[[126 124 128 118 130 128 129 129 120]
 [128 129 128 129 129 128 128 128 130]
 [137 134 127 143 126 128 129 126 138]
 [130 128 128 130 129 128 129 127 128]
 [135 127 128 117 130 128 128 126 128]
 [131 130 128 131 128 128 129 127 129]
 [127 125 128 122 129 128 129 128 123]
 [141 139 126 154 124 128 128 125 146]
 [127 129 128 132 128 128 129 128 127]
 [138 136 127 147 126 128 128 125 140]]
=>
[[140 125 128 128 126 147 127 136 138]
 [127 128 129 128 128 132 128 129 127]
 [146 125 128 128 124 154 126 139 141]
 [123 128 129 128 129 122 128 125 127]
 [129 127 129 128 128 131 128 130 131]
 [128 126 128 128 130 117 128 127 135]
 [128 127 129 128 129 130 128 128 130]
 [138 126 129 128 126 143 127 134 137]
 [130 128 128 128 129 129 128 129 128]
 [120 129 129 128 130 118 128 124 126]]

[[133 120 117 146 140 116 136 141 128 126 127 129]
 [118 145 147 127 146 145 126 133 138 118 124 127]
 [127 139 120 121 132 123 106 123 129 146 121 144]
 [114 129 133 140 109 137 135 125 120 127 121 148]
 [138 137 113 122 114 136 131 124 132 119 137 115]
 [131 123 144 100 119 122 134 137 131 134 139 127]]
=>
[[127 139 134 131 137 134 122 119 100 144 123 131]
 [115 137 119 132 124 131 136 114 122 113 137 138]
 [148 121 127 120 125 135 137 109 140 133 129 114]
 [144 121 146 129 123 106 123 132 121 120 139 127]
 [127 124 118 138 133 126 145 146 127 147 145 118]
 [129 127 126 128 141 136 116 140 146 117 120 133]]

[[120 154 126 112 132 130 132 143 134 133]
 [142 116 126 138 132 130 146 106 134 140]]
=>
[[140 134 106 146 130 132 138 126 116 142]
 [133 134 143 132 130 132 112 126 154 120]]

[[103 132]
 [121 130]]
=>
[[130 121]
 [132 103]]

[[135 135 107 127 140 138 125 125 141]
 [127 104 127 110 143 113 123 129 127]]
=>
[[127 129 123 113 143 110 127 104 127]
 [141 125 125 138 140 127 107 135 135]]

[[130 130 127 133]
 [141 126 130 115]
 [140 133 125 135]
 [130 132 125 138]
 [158 130 127 117]
 [130 132 125 138]
 [157 129 127 116]
 [157 130 127 117]
 [136 130 127 129]
 [128 131 126 135]
 [140 126 130 116]
 [133 132 125 138]]
=>
[[138 125 132 133]
 [116 130 126 140]
 [135 126 131 128]
 [129 127 130 136]
 [117 127 130 157]
 [116 127 129 157]
 [138 125 132 130]
 [117 127 130 158]
 [138 125 132 130]
 [135 125 133 140]
 [115 130 126 141]
 [133 127 130 130]]

[[112 136]
 [133 118]
 [141 126]
 [127 142]
 [104 119]
 [130 111]
 [127 123]]
=>
[[123 127]
 [111 130]
 [119 104]
 [142 127]
 [126 141]
 [118 133]
 [136 112]]
